Below are the code and all the weights of a small trained network. Each question names an input and a target symbol and asks about switching units off, where a switched-off unit gives its printed mean instead of its output.

import numpy as np


def w(rows, s, z=0):
    codes = np.array(rows[::2]) - 128.0
    scale = np.full(codes.shape[1], s)
    scale[-1] = z or s
    return codes * scale


def norm(h):
    return h / np.sqrt((h * h).mean(-1, keepdims=True) + 1e-5)


def softmax(a):
    e = np.exp(a - a.max(-1, keepdims=True))
    return e / e.sum(-1, keepdims=True)


def log_softmax(a):
    a = a - a.max(-1, keepdims=True)
    return a - np.log(np.exp(a).sum(-1, keepdims=True))


def net(x, mask):
    ids = ['βγδεζηθλξπστφψω'.index(c) for c in x.split()]
    T = len(ids)
    res = E[ids] + P[:T]
    u = 0
    for l in range(2):
        r = norm(res)
        for j in range(3):
            rows = slice(3 * j, 3 * j + 3)
            q, k, v = (r @ M[l][rows].T for M in (Q, K, V))
            z = softmax(np.where(np.tri(T) > 0, q @ k.T / 3**0.5, -1e9)) @ v
            o = O[l][rows]
            res = res + np.where(mask[u + j], z, o[:, -1]) @ o[:, :-1]
        u += 3
    return log_softmax(norm(res)[-1] @ U[:, :-1].T + U[:, -1])


Q, K, V, O = {}, {}, {}, {}
E = w([
[137,132,122,142,131,146,107,117,112],'β',
[97,132,132,66,156,98,2,109,121],'γ',
[143,178,115,157,167,200,154,171,98],'δ',
[125,145,134,130,72,115,93,177,182],'ε',
[127,76,99,147,96,143,117,105,121],'ζ',
[168,160,169,167,122,170,143,158,186],'η',
[141,129,112,142,141,144,99,116,129],'θ',
[143,134,116,151,124,126,108,117,107],'λ',
[7,161,79,170,57,148,183,36,137],'ξ',
[130,70,103,155,130,123,120,153,74],'π',
[144,117,128,162,109,104,195,134,140],'σ',
[155,137,95,155,131,69,172,124,169],'τ',
[94,99,149,152,149,101,149,136,132],'φ',
[146,127,119,138,128,130,106,109,121],'ψ',
[143,132,128,152,139,137,98,104,119],'ω',
],0.0078)
P = w([
[74,117,183,11,124,108,250,181,148],'0',
[109,139,130,206,159,126,145,151,155],'1',
[127,137,117,205,158,111,134,130,158],'2',
[144,146,131,205,155,117,114,122,166],'3',
[151,128,122,199,150,107,129,106,168],'4',
[161,137,135,205,151,108,109,101,180],'5',
[169,138,143,192,147,112,110,93,182],'6',
[170,142,152,192,149,113,114,74,178],'7',
],0.0019)
Q[0] = w([
[55,106,162,129,135,73,184,153,137],'0.h0',
[85,61,101,191,148,86,142,100,121],'0.h0',
[125,139,153,192,142,72,209,134,147],'0.h0',
[254,97,126,151,167,188,53,63,76],'0.h1',
[199,163,77,131,53,177,155,181,142],'0.h1',
[101,78,83,217,141,97,208,65,143],'0.h1',
[144,156,154,124,123,80,125,207,177],'0.h2',
[185,108,153,186,152,142,162,116,146],'0.h2',
[85,194,140,66,131,103,217,168,136],'0.h2',
],0.008)
K[0] = w([
[83,78,125,160,124,121,148,179,138],'0.h0',
[108,64,89,138,102,153,126,111,87],'0.h0',
[180,39,104,154,90,106,150,165,143],'0.h0',
[172,121,188,2,151,157,183,127,100],'0.h1',
[212,213,122,152,123,130,149,202,162],'0.h1',
[100,126,111,121,81,153,220,75,141],'0.h1',
[137,114,143,151,139,105,78,192,160],'0.h2',
[161,119,180,113,158,111,177,151,151],'0.h2',
[112,147,91,251,161,130,101,126,134],'0.h2',
],0.0087)
V[0] = w([
[110,208,128,142,160,177,151,128,140],'0.h0',
[181,120,79,105,118,119,130,176,75],'0.h0',
[107,153,142,106,180,76,148,76,186],'0.h0',
[131,122,253,153,189,118,122,143,79],'0.h1',
[180,138,112,145,180,131,63,121,187],'0.h1',
[136,168,135,80,130,204,140,150,171],'0.h1',
[156,144,135,99,159,63,174,175,139],'0.h2',
[75,128,93,159,140,132,118,220,121],'0.h2',
[91,83,98,44,108,126,124,129,170],'0.h2',
],0.0036)
O[0] = w([
[176,75,11,122,114,49,170,108,132,208],'0.h0',
[186,179,137,91,96,160,47,54,112,24],'0.h0',
[62,102,77,192,147,167,174,176,49,154],'0.h0',
[4,107,9,115,148,125,139,185,137,177],'0.h1',
[92,68,185,216,192,58,159,85,73,175],'0.h1',
[92,100,240,18,186,160,114,32,116,251],'0.h1',
[155,138,140,4,168,190,30,121,147,203],'0.h2',
[183,128,86,116,120,108,49,12,116,179],'0.h2',
[199,167,53,112,171,169,234,109,79,65],'0.h2',
],0.0025,0.002)
Q[1] = w([
[162,139,172,140,126,203,83,86,149],'1.h0',
[99,166,118,80,160,132,111,152,48],'1.h0',
[153,59,59,113,135,171,123,70,71],'1.h0',
[113,134,158,177,159,142,162,194,156],'1.h1',
[176,123,139,140,182,162,92,83,164],'1.h1',
[148,127,149,177,124,68,124,183,217],'1.h1',
[199,111,66,93,102,198,80,90,69],'1.h2',
[205,171,255,168,82,146,165,178,231],'1.h2',
[146,100,103,167,109,71,93,89,154],'1.h2',
],0.0099)
K[1] = w([
[142,224,222,45,125,179,145,120,183],'1.h0',
[180,63,101,142,221,148,37,194,98],'1.h0',
[165,76,82,6,170,144,194,188,106],'1.h0',
[136,85,138,206,132,151,122,208,103],'1.h1',
[219,121,126,116,202,193,67,109,162],'1.h1',
[212,31,149,125,114,118,104,211,85],'1.h1',
[151,190,160,3,164,131,137,177,110],'1.h2',
[137,90,158,165,38,222,130,80,176],'1.h2',
[101,69,101,37,42,36,151,84,119],'1.h2',
],0.0068)
V[1] = w([
[76,229,125,130,123,114,174,84,141],'1.h0',
[159,174,125,122,214,89,94,176,117],'1.h0',
[161,143,183,134,98,137,127,189,174],'1.h0',
[112,115,124,78,119,88,173,86,124],'1.h1',
[91,166,103,107,151,92,99,97,171],'1.h1',
[93,197,110,137,138,156,175,85,193],'1.h1',
[98,152,160,82,124,75,154,125,156],'1.h2',
[155,2,94,121,121,122,146,110,116],'1.h2',
[157,101,74,81,80,133,88,133,109],'1.h2',
],0.0059)
O[1] = w([
[140,60,203,135,144,96,62,196,127,171],'1.h0',
[101,121,125,64,144,142,174,67,255,102],'1.h0',
[103,58,101,56,111,151,168,124,83,253],'1.h0',
[118,111,101,204,141,145,88,70,110,58],'1.h1',
[59,103,148,150,48,137,115,131,54,129],'1.h1',
[67,246,173,134,92,145,181,84,80,212],'1.h1',
[181,144,63,216,145,74,86,128,161,143],'1.h2',
[141,24,156,149,70,233,141,119,179,103],'1.h2',
[97,79,181,170,67,86,180,129,178,27],'1.h2',
],0.0047,0.0045)
U = w([
[174,119,170,193,196,200,98,7,160,182],'β',
[29,139,172,91,167,61,15,35,200,91],'γ',
[117,230,147,43,193,177,187,132,111,182],'δ',
[172,195,10,149,74,213,43,139,164,105],'ε',
[7,90,70,184,180,156,154,200,164,105],'ζ',
[172,104,71,135,158,36,146,54,51,103],'η',
[117,71,220,121,53,190,187,122,233,253],'θ',
[168,160,110,186,162,29,204,56,216,181],'λ',
[47,210,156,203,42,132,132,53,76,150],'ξ',
[156,122,93,109,77,171,94,168,111,57],'π',
[182,141,228,175,154,80,46,209,75,125],'σ',
[230,105,87,188,85,178,248,165,52,37],'τ',
[86,151,109,46,6,41,120,181,167,108],'φ',
[208,54,99,61,205,106,79,170,255,103],'ψ',
[71,27,116,62,136,183,76,79,32,113],'ω',
],0.0062,0.0022)

Each question gives the input, a string of symbols that net reads in full, and the target symbol t.
The units are the heads (3 rows each of Q, K, V and O). Each row of codes is followed by its name. A weight is (code - 128) times the scale printed after its matrix; where a second scale follows, it is the last column's (O and U).
mask holds one flag per head, layer by layer. A switched-off head (its flag False) gives its mean, the last column of its rows in O, instead of its output. The means were averaged over made-up inputs and are rounded, as every weight is.
A unit's drop is (log p(t) with every unit on - log p(t) with that unit switched off) / (log p(t) with every unit on - log p(t) with every unit switched off).
The circuit of an input: a set's keep is (log p(t) with only the set's units on - log p(t) with every unit switched off) / (log p(t) with every unit on - log p(t) with every unit switched off). Starting from all 6 units, units are removed one at a time, each time the one whose removal leaves the highest keep (on an exact tie, the one counted first), for as long as the keep stays at least 0.8.
units of the circuit, in order: the units of the circuit, biggest drop first
unit that matters most: the unit with the biggest drop
heads that matter: for each layer, one digit per head in row order, 1 if its drop is at least 0.15 and else 0, layers parted by /
drop when u is switched off: that unit's drop, to one decimal
input ξ η θ η λ η β, target σ: heads that matter : 001 / 100
input θ φ ω, target β: units of the circuit, in order : 1.h0; 1.h2; 0.h1
input γ φ θ φ γ η β, target λ: heads that matter : 000 / 101
input ξ φ η σ η η θ, target σ: unit that matters most : 1.h0
input π η θ ζ, target θ: heads that matter : 000 / 001
input ε β θ, target η: units of the circuit, in order : 1.h2; 1.h0
input η π η η η η ε, target ψ: heads that matter : 000 / 010
input λ θ θ η φ θ π, target φ: units of the circuit, in order : 1.h2; 0.h1; 0.h0
input β η ω φ, target ζ: units of the circuit, in order : 0.h1; 1.h2
input η φ η φ λ, target ω: heads that matter : 010 / 000
input θ ε δ φ ω η θ, target β: units of the circuit, in order : 1.h0; 0.h1; 1.h2
input β η β η ε φ φ θ, target ξ: heads that matter : 010 / 011
input θ η η ω β, target β: units of the circuit, in order : 1.h0; 0.h1; 1.h2
input β δ λ γ η θ ε β, target ξ: unit that matters most : 0.h1
input τ τ ξ η σ θ η, target σ: heads that matter : 010 / 100
input ω π ω π η θ φ, target ψ: heads that matter : 100 / 010
input φ η φ η η η η β, target ε: units of the circuit, in order : 0.h1; 1.h2
input ε η η η η β η, target δ: units of the circuit, in order : 1.h2; 1.h0
input ε η θ θ η η η ω, target η: units of the circuit, in order : 1.h2; 1.h0
input η η δ θ ω, target ω: unit that matters most : 1.h1
input ζ σ β, target τ: units of the circuit, in order : 0.h1; 1.h0; 1.h2; 0.h2
input ω η η π, target ζ: units of the circuit, in order : 0.h1; 0.h2
input η η η β φ, target ζ: drop when 0.h0 is switched off : 0.1
input φ φ η τ φ η, target δ: drop when 1.h2 is switched off : 0.4
input π ω η ξ σ, target σ: drop when 1.h2 is switched off : 0.0
input ξ φ ξ ε η ε, target σ: drop when 1.h0 is switched off : 0.6
input η η φ λ, target ω: unit that matters most : 0.h1
